Below are the code and all the weights of a small trained network. Each question names an input and a class and asks about switching units off, where a switched-off unit gives its printed mean instead of its output.

import numpy as np


def w(rows, s, z=0):
    codes = np.array(rows[::2]) - 128.0
    scale = np.full(codes.shape[1], s)
    scale[-1] = z or s
    return codes * scale


def norm(h):
    return h / np.sqrt((h * h).mean(-1, keepdims=True) + 1e-5)


def f(y):
    return np.maximum(y, 0)


def log_softmax(a):
    a = a - a.max(-1, keepdims=True)
    return a - np.log(np.exp(a).sum(-1, keepdims=True))


def net(x, mask):
    res = np.array(x, float).reshape(1, 4) / 4 @ E
    u = 0
    for l in range(4):
        y = f(norm(res) @ A[l][:, :-1].T + A[l][:, -1])
        res = res + np.where(mask[u : u + 4], y, B[l][:, -1]) @ B[l][:, :-1]
        u += 4
    return log_softmax(norm(res)[-1] @ U[:, :-1].T + U[:, -1])


A, B = {}, {}
E = w([
[113,109,107,32,84,99,103,2,183,138,115],'x0',
[114,121,105,163,101,170,132,145,176,250,138],'x1',
[181,150,76,110,118,203,192,89,38,145,34],'x2',
[109,124,118,118,138,131,130,132,118,132,139],'x3',
],0.009)
A[0] = w([
[121,76,145,113,170,80,100,87,181,137,151,98],'0.n0',
[135,114,158,111,174,94,121,104,105,8,154,1],'0.n1',
[73,100,226,154,163,125,23,214,133,98,163,30],'0.n2',
[172,144,118,118,176,118,95,253,146,82,120,74],'0.n3',
],0.007,0.0051)
B[0] = w([
[135,252,80,133,66,137,187,135,111,158,155,210],'0.n0',
[180,77,165,71,195,73,63,100,150,104,84,212],'0.n1',
[153,197,161,137,91,97,191,148,118,170,143,254],'0.n2',
[49,171,137,153,123,207,150,190,128,153,99,214],'0.n3',
],0.012,0.0054)
A[1] = w([
[76,145,170,161,150,189,153,128,124,182,131,60],'1.n0',
[99,119,154,255,188,173,123,135,81,122,158,38],'1.n1',
[139,64,128,135,171,131,97,163,182,217,127,2],'1.n2',
[141,135,125,102,124,131,172,71,111,144,108,100],'1.n3',
],0.0095,0.0032)
B[1] = w([
[176,70,119,210,136,163,123,174,167,73,80,253],'1.n0',
[110,48,140,121,75,151,164,183,216,38,52,227],'1.n1',
[101,61,205,89,185,75,52,2,128,244,140,162],'1.n2',
[91,135,61,157,62,85,15,151,94,59,206,234],'1.n3',
],0.0072,0.0055)
A[2] = w([
[125,165,188,53,148,117,114,153,108,114,139,20],'2.n0',
[157,148,179,94,242,104,188,157,106,75,97,227],'2.n1',
[127,106,110,200,98,159,146,134,182,250,137,10],'2.n2',
[182,118,46,149,128,187,140,123,2,118,54,53],'2.n3',
],0.0084,0.0013)
B[2] = w([
[71,118,122,142,229,188,123,52,96,178,147,175],'2.n0',
[155,12,139,230,191,110,67,89,121,126,96,219],'2.n1',
[149,77,177,128,246,78,2,61,27,44,109,236],'2.n2',
[68,220,189,190,168,49,171,119,148,199,203,254],'2.n3',
],0.0092,0.0076)
A[3] = w([
[101,153,28,2,33,132,72,58,194,116,145,132],'3.n0',
[105,148,213,212,162,115,149,150,199,131,175,121],'3.n1',
[143,147,206,101,122,102,134,141,201,130,194,2],'3.n2',
[83,222,120,167,153,71,206,113,143,160,160,149],'3.n3',
],0.0088,0.0024)
B[3] = w([
[118,62,140,195,94,178,211,251,138,105,40,211],'3.n0',
[132,158,41,2,46,129,158,73,142,136,123,253],'3.n1',
[158,218,54,114,143,165,130,98,32,144,139,154],'3.n2',
[151,94,115,80,85,157,112,114,167,157,246,231],'3.n3',
],0.0097,0.011)
U = w([
[118,85,132,175,50,201,198,248,167,106,33,156],'0',
[134,187,108,115,55,108,140,97,140,171,246,199],'1',
[136,63,192,157,192,96,30,61,110,126,82,3],'2',
],0.012,0.00067)

Each question gives the input, the list of numbers given to net, and the class t.
The units are the neurons (one row each of A and B). Each row of codes is followed by its name. A weight is (code - 128) times the scale printed after its matrix; where a second scale follows, it is the last column's (A, B and U).
mask holds one flag per neuron, layer by layer. A switched-off neuron (its flag False) gives its mean, the last column of its row in B, instead of its output. The means were averaged over made-up inputs and are rounded, as every weight is.
A unit's drop is (log p(t) with every unit on - log p(t) with that unit switched off) / (log p(t) with every unit on - log p(t) with every unit switched off).
The circuit of an input: a set's keep is (log p(t) with only the set's units on - log p(t) with every unit switched off) / (log p(t) with every unit on - log p(t) with every unit switched off). Starting from the 12 units with the biggest drops (on a tie, the unit counted first), units are removed one at a time, each time the one whose removal leaves the highest keep (on an exact tie, the one counted first), for as long as the keep stays at least 0.8.
units of the circuit, in order: the units of the circuit, biggest drop first
unit that matters most: the unit with the biggest drop
k most important neurons: the k neurons with the biggest drops, biggest first
top k neurons in layer l: the k neurons of layer l with the biggest drops, biggest first
drop when u is switched off: that unit's drop, to one decimal
input [-7,-2,-6,7], class 0: 2 most important neurons => (0.n3 2.n3)
input [-4,-6,6,-4], class 1: 3 most important neurons => (2.n3 2.n2 3.n1)
input [5,-4,3,1], class 0: 2 most important neurons => (3.n0 2.n2)
input [7,2,7,4], class 0: unit that matters most => 3.n0
input [3,7,-6,3], class 2: 2 most important neurons => (2.n2 2.n3)
input [-4,-1,-3,2], class 0: 2 most important neurons => (0.n3 2.n3)
input [-7,8,1,4], class 2: 3 most important neurons => (2.n2 1.n2 3.n0)
input [3,0,-3,-4], class 0: 3 most important neurons => (3.n0 2.n3 0.n2)
input [-8,-6,-8,-6], class 0: 4 most important neurons => (0.n3 2.n3 1.n1 2.n1)
input [-3,7,-6,-3], class 2: 4 most important neurons => (2.n2 2.n3 1.n2 3.n3)
input [7,8,3,-4], class 2: top 2 neurons in layer 0 => (0.n0 0.n1)
input [5,-6,-4,1], class 2: 2 most important neurons => (0.n1 2.n3)
input [-5,2,-5,-2], class 0: 4 most important neurons => (0.n3 2.n3 1.n0 1.n1)
input [-4,3,8,-6], class 1: units of the circuit, in order => (2.n3)
input [-2,7,7,5], class 1: 3 most important neurons => (2.n3 2.n1 0.n1)
input [-1,-6,7,-5], class 1: top 2 neurons in layer 2 => (2.n3 2.n2)
input [7,8,7,-6], class 2: top 3 neurons in layer 0 => (0.n0 0.n1 0.n2)
input [-4,6,7,-6], class 1: drop when 2.n3 is switched off => 2.3
input [2,-5,-2,-2], class 2: drop when 0.n1 is switched off => 6.5
input [-3,7,8,-5], class 1: drop when 2.n3 is switched off => 2.6
input [6,-3,-4,6], class 0: most important neuron => (3.n0)
input [3,-4,-1,3], class 2: drop when 2.n0 is switched off => 0.0
input [8,-2,-8,-2], class 0: 2 most important neurons => (3.n0 2.n3)
